(in the rows, 128 means zero)
Facts:
nabal Λ mozor; tretrom Λ brabidi; zetraku Λ brugrok; nevon Λ kotros; nepul Λ plose; gotikle Λ trapa
flavuk Λ flebuk; segre Λ refun; treski Λ graflidil; monur Λ draruskik; tuvadrus Λ seske; drutrek Λ leve
trapa Λ stadil; skonam Λ fleziklum; zaklar Λ dronar; pebrefol Λ troflu; kloguplon Λ trute; fefil Λ flavuk
gubatuk Λ drutrek; graflidil Λ genen; gretroto Λ sifa; bigron Λ plitrubror; mokul Λ stoklak; kolum Λ monur
drudrik Λ komon; lefum Λ gitok; ledim Λ sibol; mozor Λ skogru; trastol Λ fligres; draruskik Λ botrel
lekim Λ gatrafler; rore Λ zozir; zimil Λ ligas; dronar Λ brodum; difle Λ brorur; vadro Λ tidrak
klami Λ gresal; tuvi Λ zosis; floflafol Λ sodoful; klugrim Λ solir; koton Λ ledim; skedril Λ tridul
netras Λ seva; puskol Λ tretrom; dugukes Λ tuvadrus; trute Λ dreven; dreven Λ groskir; seva Λ vusoken
grozamak Λ biklen; tridul Λ litim; brodum Λ difle; tidrak Λ drudrik; gresal Λ trufare; vuflas Λ motril
solir Λ plime; fleziklum Λ gretroto; suklur Λ lefum; gitok Λ traklal; brorur Λ grubrul; klafis Λ lekim
biklen Λ segre; brabidi Λ zagem; turol Λ gubatuk; nuzon Λ netras; zabrul Λ zimil; flebuk Λ gazor
leve Λ staplal; refun Λ vadro; gatrafler Λ bigron; sibol Λ divak; zosis Λ skedril; bemel Λ klafis
groskir Λ simis; fonum Λ tustuk; druda Λ nuzon; divak Λ turol; plitrubror ζ a; tretrom ζ a
mukla ζ a; zetraku ζ b; nevon ζ b; nepul ζ a; gopan ζ a; segre ζ a
treski ζ a; monur ζ a; tuvadrus ζ b; libek ζ b; drutrek ζ a; liru ζ a
gravom ζ a; gazor ζ b; karek ζ a; zibuku ζ b; trapa ζ a; flepa ζ b
skonam ζ a; sifa ζ b; zaklar ζ b; ligas ζ b; pafir ζ b; trufare ζ a
febis ζ a; vusoken ζ a; pebrefol ζ b; kloguplon ζ a; grubrul ζ a; zagem ζ b
bragi ζ b; fefil ζ b; brumuden ζ b; gubatuk ζ b; graflidil ζ b; vefler ζ a
gretroto ζ a; bigron ζ b; traklal ζ b; mokul ζ a; datran ζ b; kolum ζ b
drudrik ζ b; zozir ζ a; lefum ζ b; sodoful ζ a; ledim ζ a; stadil ζ a
mozor ζ a; zatra ζ b; plime ζ b; draruskik ζ b; lekim ζ a; dralales ζ b
rore ζ b; zimil ζ b; dronar ζ b; mogran ζ b; difle ζ a; stifim ζ a
klami ζ a; banos ζ a; treneral ζ a; plenubrir ζ b; stufo ζ a; motril ζ b
tuvi ζ a; vufli ζ b; floflafol ζ a; klugrim ζ a; koton ζ a; netras ζ b
simis ζ a; puskol ζ a; teviflus ζ b; trute ζ b; mumutas ζ b; grozamak ζ b
skogru ζ b; tridul ζ a; sabrun ζ a; figok ζ a; genen ζ a; gresal ζ a
vuflas ζ a; botrel ζ b; plose ζ a; fligres ζ b; bedrivok ζ a; solir ζ b
fleziklum ζ b; zeti ζ b; gitok ζ b; brorur ζ a; losta ζ a; klafis ζ a
biklen ζ b; nuzon ζ a; limel ζ a; zabrul ζ b; tustuk ζ b; flebuk ζ b
leve ζ a; roran ζ a; refun ζ a; komon ζ b; kotros ζ a; gatrafler ζ a
bresti ζ a; sibol ζ b; brugrok ζ b; bemel ζ a; bulor ζ a; groskir ζ a
druda ζ b; plitrubror δ divak; tretrom δ seva; mukla δ litim; zetraku δ suklur; nevon δ bogagras
nepul δ rumo; gopan δ feten; segre δ dreven; treski δ rumo; monur δ vosoki; tuvadrus δ dreven
libek δ seske; drutrek δ litim; liru δ zinubrom; gravom δ pomu; gazor δ brodum; karek δ nuvan
zibuku δ seflol; trapa δ rumo; flepa δ litim; skonam δ troflu; sifa δ seske; zaklar δ poga
ligas δ seske; pafir δ brozo; trufare δ vosoki; febis δ rumo; vusoken δ rusuk; pebrefol δ divak
kloguplon δ gesel; grubrul δ vadro; zagem δ biflego; bragi δ fidri; fefil δ divak; brumuden δ rusuk
gubatuk δ subuk; graflidil δ zinubrom; vefler δ gesel; gretroto δ flavuk; bigron δ fidri; traklal δ rusuk
mokul δ skedril; datran δ troflu; kolum δ feten; drudrik δ seske; zozir δ troflu; lefum δ brodum
sodoful δ fonum; ledim δ fidri; stadil δ vadro; mozor δ zesker; zatra δ zinubrom; plime δ gesel
draruskik δ kluvak; lekim δ fidri; dralales δ brabidi; rore δ bogagras; zimil δ flavuk; dronar δ zosis
mogran δ nuvan; difle δ turol; stifim δ gotikle; klami δ vosoki; banos δ tidrak; treneral δ zosis
plenubrir δ kluvak; stufo δ flavuk; motril δ troflu; tuvi δ poga; vufli δ tidrak; floflafol δ kanor
klugrim δ seflol; koton δ litim; netras δ suklur; simis δ seva; puskol δ nabal; teviflus δ zotrim
trute δ turol; mumutas δ flavuk; grozamak δ seva; skogru δ dreven; tridul δ fidri; sabrun δ kluvak
figok δ brodum; genen δ troflu; gresal δ litim; vuflas δ gotikle; botrel δ suklur; plose δ rusuk
fligres δ brozo; bedrivok δ brabidi; solir δ rusuk; fleziklum δ pazen; zeti δ stoklak; gitok δ trastol
brorur δ gotikle; losta δ vosoki; klafis δ poga; biklen δ zotrim; nuzon δ skedril; limel δ bogagras
zabrul δ seva; tustuk δ pazen; flebuk δ feten; leve δ brodum; roran δ brozo; refun δ zotrim
komon δ poga; kotros δ zesker; gatrafler δ pomu; bresti δ pazen; sibol δ vadro; brugrok δ seflol
bemel δ losti; bulor δ suklur; groskir δ seva; druda δ poga

Known rows:
sibol: [149 140 138 106 120 139 132 116 143 125 147 139 117 131 128 136 134 125
 134 109 125 117 137 124 134 117 115 121 127 119 114 113 153 132 121 120
 115 122 124 115 137]
tuvi: [112 135  93 148 145 129  95 101 131 131 181 116 111 154  74  97 106 100
 101 126 111 125 102 175 153 161 188  84 157 131 110 132  99 113 121 127
 147 120 146 139 163]
gretroto: [147 147 124 137 141 133 101 140 133 115 123 123 118 111 136 115 118 134
 115 117 131 136 130 136 137 119 130 116 125 137 127 143 113 123 142 139
 139 123 129 131 115]
flavuk: [128 128 146 155 119 104 123 136 108 104 119 132 155 142 169 132 118 141
 141 138 114 119 121 118 103 131 132 133 120 127 120  95 139 120 122 134
 159 117 121 116 120]
kloguplon: [ 79 127 100 147 159 148 106 111 139 142 155 109 106 147  73 110 128 107
  91 161 123 159 109 143 161 152 180 138 127 141 115 120  92 111 126 133
 136 104 169 120 144]
vuflas: [156 168 129 153 162 139  75 130 138 116 170 119 116 142 129 104 121 140
  87 120 116 147 115 144 144 137 144 122 110 139 105 109 120 105 143 148
 161 103 144 115 128]
seva: [123 118 142 155 120 104 130 131 117 116 119 122 156 138 166 125 119 144
 139 144 112 123 128 115 105 131 115 137 113 126 122 112 136 124 120 134
 155 127 121 120 116]
brorur: [158 146 130 126 141 129 117 147 112 140 128 126 116 127 106 134 149 126
 114 110 138 128 123 140 130 139 138 142 124 157 148 143 104 141 147 135
 129 135 127 155 122]
koton: [127 154 139 115 159 137  86 128 126 164 162 123 114 173 143  94  85 151
  88 123 144 171 112 184 170 134 120  88 147 114  96 117  97  96 138 154
 139  94 142  83 132]
biklen: [ 98 117 126 106 122 153 145 117 154 131 136 134 111 134 108 133 130 110
 137 139 141 128 138 123 136 123 131 134 137 120 125 109 140 126 120 115
  91 122 148 101 142]
ligas: [157 124 138  82  78 139 157 148 137 123 100 149 115 126 135 155 145 109
 164  84 153  94 152 117 123 112 120 123 137 131 151 125 143 135 124 125
  94 144 119 135 121]
tustuk: [136 125 131  90  80 143 159 149 141 119  96 152 118 121 126 154 149 103
 166  97 157  98 142 108 129 109 138 131 137 133 156 118 137 138 123 119
  94 134 130 133 131]
pafir: [113 114 129 102 111 148 133 114 158 125 142 131 113 127 143 121 102 120
 133 126 134 122 151 131 138 110 116 101 135 100 105 111 149 115 119 125
 105 125 130  92 128]
nuvan: [113 119 138 154 126 101 130 129 110 118 119 124 158 138 166 127 118 147
 143 152 114 129 123 122 101 131 121 138 125 123 127 113 137 128 122 127
 149 126 121 120 121]
mozor: [ 73 118  91 143 170 140 116 129 152 118  95 126 120  91 114 114 128 123
 119 176 135 168 121 114 149 120 143 141 141 129 139 162 103 126 130 124
 119 123 150 134 131]
pomu: [114 119 136 154 128  99 127 129 113 115 121 120 155 134 166 126 115 150
 141 154 114 129 120 123  99 134 122 134 124 121 125 117 139 125 119 130
 150 126 121 121 120]
kotros: [143 117 120  98  86 125 147 149  94 133  88 142 116 106 119 144 132 103
 123  79 145 105 136 121 144 105 157 109 129 152 136 146  85 133 148 135
 130 130  98 167 109]

Rows:
No name comes twice in this set of rows, the named rows included.
[ 54  99  78 128 149 143 142 147 153  99  44 138 124  64 128 126 132 112
 143 174 153 167 127  90 142  96 153 141 151 134 160 170  95 138 131 120
  99 127 141 146 121]	sodoful
[ 95 117 134 125 103  99 153 164  97 114  55 159 165 126 191 136 122 144
 175 137 149 141 114 108 115 105 122 130 146 125 148 113 115 130 117 129
 132 122 114 124 116]	litim
[ 67  96 104  99  92 158 167 140 176 122  68 133 116 116 103 138 149  93
 176 151 167 121 137 108 131 123 151 146 159 127 183 133 134 133 106 106
  64 143 167 129 133]	skogru
[ 51 111 114 181 175 111 117  99 133 129 145 107 154 145 124 112 119 144
 122 218 103 170 105 120 121 157 138 156 125 110 119 116 133 120 104 117
 149 116 157 102 147]	nabal

The same objects again, as new rows of numbers:
Known rows:
suklur: [124 145 162  90 202 130 120  87 141  66 133 140 152 131 125 132 131 147
  72 155  83  67 137 150 134 130 119 131]
zabrul: [117 142 178  79 203 150 126 113 160  87 118 158 158 109  95 125 129 153
  71 156  99  84 155 144 119 135  88 113]
trute: [108 154 185  63 194 166 108  61 151  68 130 171 152 114  96 130 132 161
  57 174  94  83 148 134 109 115 107  92]
losta: [122 119 163 100 170 119  94 133 160  81 149 145 114 158 120 126 124 139
  79 119 104 103 154 147 125 117 106 123]
drutrek: [166 103 175 115 229 112 101 105 180  95 127 117 131 146 120 150 120 164
  29 107  82  73 188  93 148 157 128 116]
zaklar: [135 150 164  91 197 159 157  91 175  88 144 174 130 118 102 119 124 156
  76 154  99  77 141 146 112 146  78 128]
gitok: [120 144 171  75 198 156 128  89 165  83 120 166 152 118  99 126 125 153
  71 157  97  81 152 139 123 127  95 110]
stadil: [123 119 162  99 169 120  95 131 160  80 151 145 113 158 120 126 124 138
  77 120 104 103 154 148 123 117 107 123]
sibol: [160 137 185 101 231 136 118  91 202 109 107 141 164 106 101 138 135 146
  37 121  80  73 185  86 142 153 107 119]
zimil: [122 142 171  77 200 154 131  94 168  86 118 164 152 119 100 126 124 152
  74 153  97  80 153 137 125 130  91 114]
tidrak: [100 132 206  78 216 117 157 107 118  86  26 156 156 178 129 115 139 169
 108 123  66  51 135 176 163 136  87 151]
mokul: [128 117 170  88 184 125 116 114 148  72 142 154 120 151 120 137 122 164
  66 136  99  84 158 148 128 129 120 117]
klafis: [131  75 140  81 156 105 183 108 145  70 152 147 149 113 107 174  45 159
  76 160 122  81 173 170 157 128 134 141]
liru: [122 119 162 100 170 120  95 131 160  81 149 144 113 158 121 126 124 138
  79 120 104 103 153 148 123 118 107 123]
fidri: [128 158 146  89 180 128 103 107 148  85 131 128 139 139 137 114 137 101
  95 122  91  86 144 151 133 119 116 132]
subuk: [118 147 153 106 186 122  97 110 156  78 140 130 146 141 125 118 133 113
  88 133  88  88 132 150 131 117 101 141]
nevon: [123 142 169  79 197 152 128  98 171  88 117 162 152 121 100 124 124 146
  77 148  97  84 154 137 126 129  88 116]

Rows:
No name comes twice in this set of rows, the named rows included.
[173 138 179 125 243 103 104  89 189 100 117 110 167 114 126 145 146 135
  28 108  61  58 178  83 158 163 136 142]	turol
[123 103 147  97 160 112 113 139 161  82 152 140 126 146 117 138  98 132
  86 125 114 103 159 155 137 116 111 130]	plitrubror
[122 147 164  87 202 132 122  80 137  61 135 144 152 128 124 134 131 151
  68 162  82  64 136 150 133 130 122 127]	flavuk
[121 111 154 103 180 126  88 124 159  81 147 132 113 167 119 126 111 140
  79 122 104 102 150 145 124 118  99 116]	mukla
[132 128 178  86 190 125 115 116 155  58 140 165 114 149 123 144 119 171
  64 151 100  75 161 142 134 123 123 117]	skonam
[104 106 217  73 200 116 155 124 120  87  38 174 123 196 125 124 131 195
  96 113  82  66 156 175 154 136  94 132]	segre
[ 99 103 225  71 203 113 160 129 116  90  19 175 124 204 124 120 132 198
 103 107  79  62 155 180 159 137  89 136]	refun
[164 140 122 105 198 150 156 150 161  67 202 177  80 153 135 117 137 182
  80 150 105  63 132 165 109 169  94 126]	brorur
[127 109 162  90 196 132 111 103 144  69 140 141 119 158 119 138 109 171
  63 142  98  80 155 144 129 132 115 106]	gresal
[108 130 190  77 181 133  85  99 121  55 155 153 124 136 111 138 135 173
  46 160  99  93 154 151 104 118 133  94]	groskir
[127 120 171  84 185 129 116 104 143  67 147 157 119 147 119 139 121 170
  60 145  98  83 156 148 125 128 125 110]	gretroto

The same objects again, as new rows of numbers:
Known rows:
gotikle: [115 114 140  89 137 145 137 135 177 112 101 127 123 159 159 128 159  92
 142 195 113 143 129 144 146  98 133  67 125 126  93 128]
bedrivok: [110 131 107  67 131  87 147 170 179 138 122 148 129 188 121 116 158  73
 150 202  88 127 103 171 116 101 138  61  96 110 119 121]
dronar: [ 87  81 159  83 119 130 156 147 156 110 118 127 152 169 163 119 168  89
 140 184 111 138 128 151 134 123 114  45 139 116  91 120]
monur: [ 65 123 156  82 141 106 152 152 171 112 108 127 124 190 155 116 170  73
 137 185 116 123 114 151 132 124 126  50 115 109  92 138]
fligres: [137  95 120  68 108 116 141 162 180 134 124 142 160 165 131 130 144  90
 152 198  86 128 131 161 134  97 140  71 116 130 131 117]
difle: [ 91 101 145  90 125 124 156 150 170 129 114 107 126 180 148 122 167  94
 158 184 103 131 124 141 155 108 109  44 125 117  79 130]
nepul: [149  82 107  96 119 140 143 182 129 102  88 113 170 170 175 153 199  73
 140 175 129 107 165 143 135  90 109  48 131 110 102 135]
plose: [149 108  99  77 119 110 145 162 172 140 118 134 141 191 118 133 148  85
 167 206  94 115 123 158 143  96 130  71 105 126 126 126]
brugrok: [142  87 110  60 103 109 130 182 168 121 122 149 176 168 148 134 161  81
 137 186 103 115 141 162 118  89 133  58 105 134 126 130]
zeti: [137  96 119  68 108 116 142 161 180 135 124 142 160 165 130 131 143  89
 152 198  84 128 132 162 134  97 140  70 116 130 130 118]
refun: [103 163 116 112 143 128 161 151 161  83  88  94 140 148 160 123 131  58
 146 189 124 121 144 135 146 142 158  82 104  92 138 132]
bresti: [148 105 101  78 118 121 149 169 161 143 113 143 147 177 118 132 150  74
 160 201  89 116 132 160 134  97 129  66 118 114 123 122]
brozo: [156 111 101  72 122 136 128 152 182 140 115 153 138 157 128 126 140  88
 152 207  94 135 127 156 133  80 140  73 111 135 115 123]
biflego: [159 111  99  71 123 136 129 153 181 140 114 153 138 157 129 127 140  88
 154 207  93 135 127 156 134  79 140  74 110 136 115 122]
plitrubror: [191  90  70  92 107 134 153 174 153 147 106 118 158 160 120 150 166  90
 175 202  79 127 148 155 148  74 120  65 127 113 125 105]
tustuk: [117  91 152  69 109 133 147 143 187 147 127 157 148 174 114 120 113  84
 157 202  82 118 129 158 145 120 142  78 130 132 130 128]
stifim: [149 111  83  70 114 100 134 190 168 132 113 133 155 176 139 138 173  78
 149 190  98 112 133 160 122  75 129  56  94 123 120 130]

Rows:
No name comes twice in this set of rows, the named rows included.
[101 153 116 106 142 125 159 157 156  83  89 101 143 154 164 124 144  58
 142 186 128 119 142 138 137 139 150  74 105  94 130 134]	segre

Now the same objects, written a new way:
Known rows:
plose: [105 104 134 117  97 107 168 119 171 100 184 195 132 130 139 140 144 121
 111 140 120 110 132 110  84 141 116 149 108 130 124 160 166]
nepul: [127 132 120 147 104 106 124 129 120 104 112 130 113 104 125 126  93 132
 120 123 150 144 145  95 103 127 126 181 134 107  92 125 145]
turol: [145 140  61 128 180  60  41 162 146 144 107  74 120 147 156  14 199 178
  96 112  51 132 136 108 116 140 164 136 109  85  65  81  90]
mogran: [111 128 139 102 145 168 142 140 130 153 127 145 114 137 107 155 146 121
 136 142 124 115  98 166 123 124 132  94 110 140 176 165 114]
biklen: [120 120 133 146 135 158 102 128  66 128 127  61  95 102  85 148  68 125
 123 171 159 126  85 153 120 119 162 103  78 133  79 104 125]
zosis: [166 142 129 142 149 114  93 121  96 156 122  96 167 139 155  86 115 136
 118 120 134 137 155  99 174 130 127  94 177 135  79  71 143]
botrel: [116 138 137 105 126 152 154 119 139 138 149 144  94 125 107 127 171 104
 141 132 138 135  82 156 120 132 114 102  91 145 170 155 108]
suklur: [149 137 111 137 133  93  99 108  97 140 141  77 155 136 169  81 134 132
 124 115 141 127 149 108 170 133 121 102 141 116  81  66 130]
traklal: [107 132 137  93 129 148 157 136 150 164 187 169 105 135 112 141 170 104
 129 149 124 126  85 149 105 139 126  83  85 142 130 164 144]
sabrun: [110 104 129 128 104 118 158 120 161  87 134 166 130 131 136 154 129 131
 130 126 117 110 143 126 103 127 117 167 125 127 164 159 128]
dreven: [159 149 112 142 134 104 104 119 109 159 131  74 162 136 159  98 132 126
 131 100 136 148 154 108 187 132 129 105 160 113  77  68 142]
genen: [119 101 131 119  89 131 146 113 155  80 118 146 130 136 137 147 128 144
 127 148 124 116 151 143  99 113  97 163 136 116 182 163 131]
plime: [111 134 134 105 134 155 151 132 143 146 141 134 101 130 108 147 165 111
 143 133 129 128  87 164 125 130 130 100  95 138 172 159 109]
teviflus: [108 132 138 102 139 160 147 130 129 145 137 145 105 130 109 142 156 115
 137 141 129 120  92 161 117 124 119  95 100 142 174 159 109]
koton: [119 134  90 148 114  88 102 129 107 108  90 145 121  81 112 139 106 144
 127 109 124 131 141  77 120 140 150 179 119 109  89 135 145]
flepa: [105 135 118 114 143 151 141 121 132 147 130 157 112 104  88 165 170 114
 148 116 109 122  90 146 147 145 142  98  88 160 173 165 114]
trapa: [136 134 128 146 111 113 118 135 112 111 103 139 119 106 121 124  80 135
 120 131 146 146 148  92 104 124 132 176 146 115  88 124 152]

Rows:
No name comes twice in this set of rows, the named rows included.
[108 138  52 140 135  60  68 162 134 111  72 133 100  86 109 108 145 169
 113 100  76 131 140  83  92 145 178 206  91  75  77 142 119]	drutrek
[118 130  96 134 129  90  84 165 123 111  81 134 106 116 127 108 104 166
 109 129 106 127 149  98  76 122 154 190 126  81  88 134 127]	leve
[114 125 136 125 140 161 143 110 127 117 133 129 101 109  87 147 155 114
 143 132 122 123  81 162 136 132 131 104  83 167 181 155  89]	komon
[135 105 132 117 142 113 144 112 166 138 202 142 177 167 172 110 179 127
 111 130  86 100 143 132 155 146 122  74 131 154 118 109 148]	rusuk
[125  99 137 124 100 138 143 125 162  87 109 151 139 144 131 155 117 148
 126 151 113 118 155 149 100 109 106 166 145 122 184 168 134]	zozir
[138 140 118 158 117 109 114 131 108 107  78 133 123  93 110 141  83 137
 132 109 142 150 147  90 125 127 143 187 149 123 102 127 138]	tuvi
[112 158 115 105 122 134 115 158  89 190 145 120  98 115 113 138 117 113
 130 150 162 139  99 122 113 132 146  97  94  93  64 131 163]	solir
[163 214 148 111 118 210  87 134 114 157 101 114 127 113 117 154  98  90
 156 121 164 164  92  85 163 139 137  96 118  43  91 152 123]	dronar
[124 124 143 125  97 140 152 105 172  75 141 175 139 129 141 154 130 118
 134 119 120 117 136 106 116 135 107 160 126 108 160 165 128]	grubrul
[134 148 119 147  93  99 124 129 117 115 106 128 114 100 125 126  91 124
 132 112 161 163 145  88 117 128 128 181 143 104  85 119 156]	nuzon
[114 119 133 142 127 150 107 116  65 119 141  60  88  99  91 139  80 124
 124 170 170 123  81 150 115 121 150 105  65 132  81 104 119]	drudrik
[147 180 130 125 139 170  97 134  83 149  85 118 103  91  91 129 112 109
 145 119 157 160  90 102 151 135 139 108 119 113 110 138 108]	zaklar
[125 146 156 151 128 115 149 167 115 125 109 137 113 126 142 131  60 116
 128  98 162 139 146  95 106 130 144 195 165 101  91 109 113]	tridul
[142 135  65 123 181  65  38 165 133 148  99  72 132 149 164  31 183 182
  95 116  57 118 146 111 120 138 161 131 116  81  73  86  92]	divak

